Below are the code and all the weights of a small trained network. Each question names an input and a class and asks about switching units off, where a switched-off unit gives its printed mean instead of its output.

import numpy as np


def w(rows, s, z=0):
    codes = np.array(rows[::2]) - 128.0
    scale = np.full(codes.shape[1], s)
    scale[-1] = z or s
    return codes * scale


def f(y):
    return y / 2 * (1 + np.tanh(0.7978845608 * (y + 0.044715 * y**3)))


def log_softmax(a):
    a = a - a.max(-1, keepdims=True)
    return a - np.log(np.exp(a).sum(-1, keepdims=True))


def net(x, mask):
    res = np.array(x, float).reshape(1, 8) / 4 @ E
    y = f(res @ A[0][:, :-1].T + A[0][:, -1])
    res = res + np.where(mask, y, B[0][:, -1]) @ B[0][:, :-1]
    return log_softmax(res[-1] @ U[:, :-1].T + U[:, -1])


A, B = {}, {}
E = w([
[118,118,106],'x0',
[130,133,134],'x1',
[132,129,136],'x2',
[116,116,102],'x3',
[150,160,208],'x4',
[134,131,137],'x5',
[210,167,72],'x6',
[208,2,153],'x7',
],0.0078)
A[0] = w([
[148,108,134,34],'neuron 1',
[188,161,77,124],'neuron 2',
[144,82,168,118],'neuron 3',
[90,209,98,94],'neuron 4',
[120,20,228,243],'neuron 5',
[142,105,25,172],'neuron 6',
[194,168,107,80],'neuron 7',
[100,168,152,79],'neuron 8',
[189,109,161,245],'neuron 9',
[70,97,152,154],'neuron 10',
[182,58,167,63],'neuron 11',
[126,134,22,175],'neuron 12',
[155,121,151,199],'neuron 13',
[37,247,129,132],'neuron 14',
[84,107,174,176],'neuron 15',
[175,13,137,62],'neuron 16',
[74,157,117,94],'neuron 17',
[159,104,124,73],'neuron 18',
[86,105,117,183],'neuron 19',
[119,98,92,229],'neuron 20',
[118,141,199,198],'neuron 21',
[127,136,159,253],'neuron 22',
[193,154,79,117],'neuron 23',
[80,105,118,162],'neuron 24',
[148,103,147,52],'neuron 25',
[190,142,242,170],'neuron 26',
[201,125,124,58],'neuron 27',
[92,166,114,65],'neuron 28',
[122,217,89,72],'neuron 29',
[98,171,121,117],'neuron 30',
],0.013,0.0037)
B[0] = w([
[69,54,145,125],'neuron 1',
[174,142,241,172],'neuron 2',
[46,140,138,163],'neuron 3',
[146,57,138,192],'neuron 4',
[139,140,116,250],'neuron 5',
[90,182,110,192],'neuron 6',
[88,154,196,157],'neuron 7',
[87,94,104,149],'neuron 8',
[99,180,101,200],'neuron 9',
[193,185,200,160],'neuron 10',
[126,74,114,193],'neuron 11',
[182,156,162,191],'neuron 12',
[123,132,76,159],'neuron 13',
[132,81,102,254],'neuron 14',
[169,155,149,165],'neuron 15',
[148,89,114,224],'neuron 16',
[131,77,113,157],'neuron 17',
[90,91,172,140],'neuron 18',
[184,254,181,151],'neuron 19',
[102,188,111,168],'neuron 20',
[137,165,116,175],'neuron 21',
[216,204,65,169],'neuron 22',
[117,142,201,172],'neuron 23',
[187,193,184,149],'neuron 24',
[70,87,148,132],'neuron 25',
[108,135,64,206],'neuron 26',
[81,118,142,157],'neuron 27',
[84,71,124,148],'neuron 28',
[83,82,113,184],'neuron 29',
[143,66,111,158],'neuron 30',
],0.0062,0.009)
U = w([
[144,125,37,255],'0',
[94,6,43,25],'1',
[129,144,227,88],'2',
[123,156,43,120],'3',
],0.012,0.0031)

Each question gives the input, the list of numbers given to net, and the class t.
The units are the neurons (one row each of A and B). Each row of codes is followed by its name. A weight is (code - 128) times the scale printed after its matrix; where a second scale follows, it is the last column's (A, B and U).
mask holds one flag per neuron, in row order. A switched-off neuron (its flag False) gives its mean, the last column of its row in B, instead of its output. The means were averaged over made-up inputs and are rounded, as every weight is.
A unit's drop is (log p(t) with every unit on - log p(t) with that unit switched off) / (log p(t) with every unit on - log p(t) with every unit switched off).
The circuit of an input: a set's keep is (log p(t) with only the set's units on - log p(t) with every unit switched off) / (log p(t) with every unit on - log p(t) with every unit switched off). Starting from the 12 units with the biggest drops (on a tie, the unit counted first), units are removed one at a time, each time the one whose removal leaves the highest keep (on an exact tie, the one counted first), for as long as the keep stays at least 0.8.
units of the circuit, in order: the units of the circuit, biggest drop first
most important unit: the unit with the biggest drop
top k neurons: the k neurons with the biggest drops, biggest first
drop of u: that unit's drop, to one decimal
input [2,-6,3,-6,-1,-2,8,-7], class 2: units of the circuit, in order -> [neuron 2; neuron 23]
input [0,6,1,1,-5,2,-5,4], class 2: units of the circuit, in order -> [neuron 10; neuron 19]
input [-1,-5,6,4,-5,0,8,5], class 2: units of the circuit, in order -> [neuron 2; neuron 23; neuron 7]
input [-1,-1,6,1,2,-6,7,4], class 2: units of the circuit, in order -> [neuron 2; neuron 23]
input [-4,-5,-5,2,8,-5,3,4], class 3: units of the circuit, in order -> [neuron 9; neuron 26]
input [-5,-3,8,-7,6,1,2,3], class 0: most important unit -> neuron 26
input [-4,3,6,-3,4,-6,8,-1], class 2: top 2 neurons -> [neuron 2; neuron 7]
input [-5,0,3,0,2,0,7,7], class 1: top 2 neurons -> [neuron 11; neuron 16]
input [-6,3,-7,-6,2,8,7,-5], class 2: top 3 neurons -> [neuron 2; neuron 7; neuron 23]
input [-4,1,3,-2,0,-1,8,6], class 2: top 4 neurons -> [neuron 2; neuron 23; neuron 7; neuron 14]
input [-8,-2,0,-4,5,-2,6,-6], class 1: drop of neuron 4 -> 0.2
input [6,7,1,-1,8,-7,-7,-4], class 3: drop of neuron 12 -> 0.1
input [5,-8,-6,-3,-2,7,-6,-6], class 1: drop of neuron 15 -> -0.1
input [1,-2,-6,3,7,1,-2,5], class 3: drop of neuron 30 -> 0.1
input [2,0,-8,0,-3,-5,-7,5], class 2: most important unit -> neuron 10
